Below are the code and all the weights of a small trained network. Each question names an input and a class and asks about switching units off, where a switched-off unit gives its printed mean instead of its output.

import numpy as np


def w(rows, s, z=0):
    codes = np.array(rows[::2]) - 128.0
    scale = np.full(codes.shape[1], s)
    scale[-1] = z or s
    return codes * scale


def f(y):
    return np.maximum(y, 0)


def log_softmax(a):
    a = a - a.max(-1, keepdims=True)
    return a - np.log(np.exp(a).sum(-1, keepdims=True))


def net(x, mask):
    res = np.array(x, float).reshape(1, 4) / 4 @ E
    y = f(res @ A[0][:, :-1].T + A[0][:, -1])
    res = res + np.where(mask, y, B[0][:, -1]) @ B[0][:, :-1]
    return log_softmax(res[-1] @ U[:, :-1].T + U[:, -1])


A, B = {}, {}
E = w([
[126,129,127],'x0',
[245,115,104],'x1',
[154,236,151],'x2',
[126,172,37],'x3',
],0.012)
A[0] = w([
[96,169,128,94],'N1',
[147,99,99,47],'N2',
[63,127,145,217],'N3',
[150,78,99,129],'N4',
[67,117,149,35],'N5',
[106,161,101,108],'N6',
[206,127,108,3],'N7',
[163,142,110,171],'N8',
[98,149,90,64],'N9',
[145,169,157,138],'N10',
[251,138,92,94],'N11',
[173,124,122,217],'N12',
[127,132,60,137],'N13',
[146,103,93,59],'N14',
[162,177,166,49],'N15',
[83,112,149,19],'N16',
[140,166,211,83],'N17',
[141,164,106,2],'N18',
[162,132,117,35],'N19',
[104,196,110,104],'N20',
[135,123,12,226],'N21',
[123,182,144,83],'N22',
[87,153,104,122],'N23',
[91,98,165,42],'N24',
[92,192,68,129],'N25',
[82,76,92,127],'N26',
[104,86,90,66],'N27',
[127,136,206,194],'N28',
[148,148,124,46],'N29',
[141,62,111,190],'N30',
[82,178,78,119],'N31',
[160,137,95,25],'N32',
[168,90,165,83],'N33',
[173,137,113,225],'N34',
[79,144,65,113],'N35',
],0.017,0.0058)
B[0] = w([
[135,156,226,159],'N1',
[178,44,173,152],'N2',
[26,190,59,212],'N3',
[178,111,171,184],'N4',
[111,90,22,174],'N5',
[134,113,150,156],'N6',
[87,184,83,184],'N7',
[137,82,69,177],'N8',
[141,122,134,153],'N9',
[46,154,45,169],'N10',
[96,122,32,248],'N11',
[202,75,194,194],'N12',
[74,166,28,180],'N13',
[181,54,192,155],'N14',
[96,96,29,167],'N15',
[158,21,39,159],'N16',
[30,173,2,183],'N17',
[81,211,158,142],'N18',
[23,185,150,146],'N19',
[177,151,204,173],'N20',
[43,208,62,239],'N21',
[155,97,198,162],'N22',
[222,136,180,166],'N23',
[171,114,83,168],'N24',
[215,130,211,191],'N25',
[60,133,38,194],'N26',
[3,166,53,166],'N27',
[76,52,40,199],'N28',
[62,140,57,139],'N29',
[207,92,189,206],'N30',
[209,126,213,183],'N31',
[38,138,68,152],'N32',
[177,87,222,173],'N33',
[199,43,141,198],'N34',
[154,116,151,180],'N35',
],0.0074,0.014)
U = w([
[110,79,122,253],'0',
[61,178,137,127],'1',
[208,73,247,19],'2',
],0.015,0.0014)

Each question gives the input, the list of numbers given to net, and the class t.
The units are the neurons (one row each of A and B). Each row of codes is followed by its name. A weight is (code - 128) times the scale printed after its matrix; where a second scale follows, it is the last column's (A, B and U).
mask holds one flag per neuron, in row order. A switched-off neuron (its flag False) gives its mean, the last column of its row in B, instead of its output. The means were averaged over made-up inputs and are rounded, as every weight is.
A unit's drop is (log p(t) with every unit on - log p(t) with that unit switched off) / (log p(t) with every unit on - log p(t) with every unit switched off).
The circuit of an input: a set's keep is (log p(t) with only the set's units on - log p(t) with every unit switched off) / (log p(t) with every unit on - log p(t) with every unit switched off). Starting from the 12 units with the biggest drops (on a tie, the unit counted first), units are removed one at a time, each time the one whose removal leaves the highest keep (on an exact tie, the one counted first), for as long as the keep stays at least 0.8.
circuit, biggest first: the units of the circuit, biggest drop first
unit that matters most: the unit with the biggest drop
top k neurons: the k neurons with the biggest drops, biggest first
drop of u: that unit's drop, to one decimal
input [2,-5,-8,1], class 1: top 2 neurons : N3; N27
input [6,5,3,3], class 1: circuit, biggest first : N21; N7
input [-2,0,7,3], class 2: unit that matters most : N25
input [3,0,-8,4], class 1: circuit, biggest first : N21; N27
input [8,-5,-8,1], class 1: top 2 neurons : N3; N27
input [-1,4,0,-8], class 2: top 2 neurons : N33; N21
input [-4,6,3,5], class 1: top 2 neurons : N21; N7
input [-5,7,-1,0], class 2: top 3 neurons : N12; N3; N17
input [4,-3,-8,2], class 1: top 3 neurons : N27; N34; N3
input [4,0,-6,5], class 1: top 2 neurons : N21; N27
input [-7,4,-6,-7], class 2: drop of N20 : 0.0
input [8,6,-2,0], class 2: drop of N12 : 0.2
input [7,-1,-5,5], class 1: drop of N21 : 0.3
input [2,0,3,6], class 2: top neuron : N25
